Small tables with named rows and columns. After each table, cells are looked up by row and column.

raparod =
|  | mev | zik | betesu | numarud | keginem | bep | tiga | misuza | nafi |
|---|---|---|---|---|---|---|---|---|---|
| nit | 6116 | 3220 | 4534 | 3108 | 5310 | 5298 | 3284 | 4176 | 2661 |
| kab | 3874 | 5671 | 4766 | 6998 | 6143 | 5166 | 6571 | 5596 | 8094 |
| gatek | 4937 | 6293 | 6660 | 8352 | 2960 | 5544 | 5671 | 6363 | 6850 |
| ton | 5895 | 6279 | 7304 | 7339 | 1730 | 5551 | 4705 | 6243 | 4730 |
| fifaf | 6531 | 5060 | 6323 | 4509 | 2865 | 5302 | 3678 | 5213 | 2457 |
| memon | 6480 | 4669 | 6020 | 4328 | 3212 | 5341 | 3516 | 5033 | 2495 |
| vozol | 3923 | 5436 | 4080 | 5387 | 7223 | 4870 | 6543 | 5051 | 7319 |
| vesos | 5461 | 5452 | 6391 | 7198 | 3055 | 5596 | 4787 | 5888 | 5513 |
| saved | 4574 | 5233 | 3791 | 2993 | 7611 | 4517 | 5965 | 4468 | 5160 |
| sisavak | 4149 | 4763 | 3436 | 3920 | 8087 | 4733 | 6150 | 4456 | 6352 |

sisavak, mev => 4149
gatek, misuza => 6363
gatek, keginem => 2960
gatek, mev => 4937
vozol, zik => 5436
kab, misuza => 5596
nit, betesu => 4534
fifaf, bep => 5302
ton, misuza => 6243
vesos, misuza => 5888
Row with the largest bep: vesos

Table fune
	tusi	fiz
mir	158	132
vib	6	148
bipuged	122	243
vukomuf	108	161
bonusag	103	190
nenaba	70	83
delurak	91	194
tofurat	72	117

fiz of vukomuf = 161
fiz of vib = 148
tusi of tofurat = 72
fiz of nenaba = 83
tusi of bipuged = 122
fiz of bonusag = 190
tusi of nenaba = 70
fiz of mir = 132
fiz of bipuged = 243
tusi of bonusag = 103
tusi of vib = 6
tusi of mir = 158
tusi of delurak = 91
fiz of delurak = 194
fiz of tofurat = 117

Table popazis
fields: pib, fum, relira, lesomi, ris, resos, dididil, kuz
naka: [46, 29, 23, 27, 71, 55, 46, 31]
pago: [42, 13, 17, 36, 65, 68, 37, 36]
kuvuni: [75, 49, 25, 14, 71, 54, 37, 49]
pidubot: [71, 38, 17, 20, 73, 55, 42, 49]
fev: [24, 14, 30, 51, 39, 55, 33, 33]
nam: [39, 13, 21, 44, 54, 62, 34, 39]
muf: [67, 27, 8, 37, 62, 51, 48, 49]
lidav: [14, 23, 44, 38, 52, 58, 32, 20]
nuf: [51, 36, 26, 27, 65, 52, 43, 37]
kesepu: [65, 30, 18, 21, 68, 63, 31, 46]
fup: [31, 12, 24, 42, 55, 66, 32, 32]

What is the resos of fup in popazis?
66
What is the pib of muf in popazis?
67
What is the kuz of pago in popazis?
36
What is the lesomi of muf in popazis?
37
What is the pib of kesepu in popazis?
65
What is the pib of lidav in popazis?
14
What is the dididil of kesepu in popazis?
31

Table sagogof
         nonomik    kad  bebam   kapa  tezemab   fada  molog  vedur    faz
vupar       3587   5422  65077  69469    27239  74671  76377  18234  13940
gidimif    10645  35500  25144  39485    12422   7783  11792  27183  13377
tek        69941  13526  14819   1370    31021  76070  57605  69047  14101
nuza       38784  11881  26797  13822    64072  54081  67496  57715  33272
gonok      62002  50385   9835  56025    48182  36364  62819  20308  31295
lek         4736  68384  45429  15294     8316  59901  32180  53633  26463
bimik      21663   1706  31877  21983    59942  27413  37259  16200  11266
lal        48289  66693   6953  52584    15672  67583  71223  43865  44414
bebi       25679  38330  69973  63082    69175  14499  35517  60011  10267
dal        67628  28318  22693  55375     9182  61674  58614  31575  49617
sunukob    14167  33020  55243  10966     1552  16422  11582  76162   5088
fal        14681  13659   2673  76174    28130   3435  74060  47548  65662
zab        30399  11540  32378  31956     6394   4474  56272  10608  33173

What is the kad of bimik in sagogof? 1706
What is the nonomik of lal in sagogof? 48289
What is the bebam of lal in sagogof? 6953
What is the kapa of fal in sagogof? 76174
What is the molog of lek in sagogof? 32180
What is the molog of sunukob in sagogof? 11582
What is the nonomik of lek in sagogof? 4736
What is the kad of lal in sagogof? 66693
What is the vedur of tek in sagogof? 69047

didabob:
,rabegon,fefasev,kigez,turi,vomil,taz,buvab,gogu
dabof,43682,51257,62023,27249,93917,88622,39909,52038
rumavim,54492,55636,52569,60752,60588,58803,59887,61083
galivev,50281,54459,59510,42406,75618,73220,48492,54468
sus,56625,23063,79178,69219,77889,64856,25623,40751
vinu,52650,55326,58295,48178,68158,66353,51742,55688
buk,65790,66454,44476,83852,62687,43593,76760,67102
vomaga,69325,64982,40609,76222,50102,71861,64031,48261
dakonoz,56888,65833,56190,61231,56280,60606,57915,65095
tol,45279,52247,61323,30898,88861,84881,42233,52884
tukura,39858,46331,73109,50284,64898,42383,49431,47270

What is the vomil of dabof in didabob? 93917
What is the kigez of vinu in didabob? 58295
What is the gogu of dakonoz in didabob? 65095
What is the vomil of dakonoz in didabob? 56280
What is the buvab of tol in didabob? 42233
What is the vomil of galivev in didabob? 75618
What is the buvab of buk in didabob? 76760
What is the gogu of tukura in didabob? 47270
What is the turi of tol in didabob? 30898
What is the kigez of dakonoz in didabob? 56190
What is the gogu of galivev in didabob? 54468
What is the kigez of tol in didabob? 61323
What is the vomil of tukura in didabob? 64898
What is the rabegon of vinu in didabob? 52650
Which row has the largest fefasev? buk

sivolu:
        defefa  sus  gafiba
luvem      122  128     148
puv        132  132     141
rof        136  137     132
rabes      149  142     152
bori       147  132     125
pagipa     197  180     105
degare      55   81     145
sira       122  114     124
fub        160  151     154
zam        129  135     136
gep        133  128     118
bel        205  183      75
mubilu     162  157     151
kotov      122  125     125

What is the sus of fub in sivolu? 151
What is the gafiba of mubilu in sivolu? 151
What is the sus of sira in sivolu? 114
What is the defefa of sira in sivolu? 122
What is the gafiba of kotov in sivolu? 125
What is the sus of luvem in sivolu? 128
What is the sus of zam in sivolu? 135
What is the defefa of degare in sivolu? 55
What is the defefa of rabes in sivolu? 149
What is the sus of mubilu in sivolu? 157
What is the sus of degare in sivolu? 81
What is the gafiba of degare in sivolu? 145
What is the defefa of rof in sivolu? 136

Table loluga
,dek,pevid,mosu,zomok,fev,mut,sekubu,balab
kur,168,167,177,139,165,177,175,169
midoz,181,205,168,166,128,190,169,176
bos,99,146,74,228,191,125,190,105
vog,65,227,34,202,80,151,131,162
diden,128,175,175,167,144,149,156,185
getagak,177,160,176,156,181,201,188,181
fivari,175,133,183,160,152,152,129,220
supal,143,161,165,170,161,152,133,165
tasapom,146,116,238,101,112,188,183,82
zomop,177,128,165,174,201,163,151,176

sekubu of bos is 190
sekubu of tasapom is 183
zomok of supal is 170
sekubu of getagak is 188
sekubu of midoz is 169
balab of vog is 162
mut of vog is 151
sekubu of supal is 133
dek of supal is 143
mosu of bos is 74
balab of getagak is 181
mosu of fivari is 183
mut of bos is 125
sekubu of fivari is 129
mosu of getagak is 176
pevid of kur is 167
pevid of supal is 161
Which row has the largest sekubu? bos

Table zunug
	viretak	mepagos	pulo	gida	zazifu	zezu
pir	3.2	6.5	3.3	3.1	3.9	5.3
luzefon	4.3	1.7	4.4	4.0	3.7	4.4
tof	3.4	1.7	1.7	3.2	2.0	4.3
lofifif	5.9	3.5	0.3	3.6	3.2	4.5
did	2.3	7.1	4.5	5.2	1.8	4.3
muduma	4.8	5.4	4.2	5.9	7.9	2.4
lalit	3.7	3.9	4.5	3.7	3.0	4.9

What is the zazifu of pir in zunug? 3.9
What is the gida of tof in zunug? 3.2
What is the zezu of tof in zunug? 4.3
What is the mepagos of muduma in zunug? 5.4
What is the zezu of lofifif in zunug? 4.5
What is the mepagos of did in zunug? 7.1
What is the zazifu of luzefon in zunug? 3.7
What is the pulo of lalit in zunug? 4.5
What is the pulo of did in zunug? 4.5
What is the viretak of luzefon in zunug? 4.3
What is the zazifu of lofifif in zunug? 3.2
What is the viretak of tof in zunug? 3.4
Which row has the largest zazifu? muduma

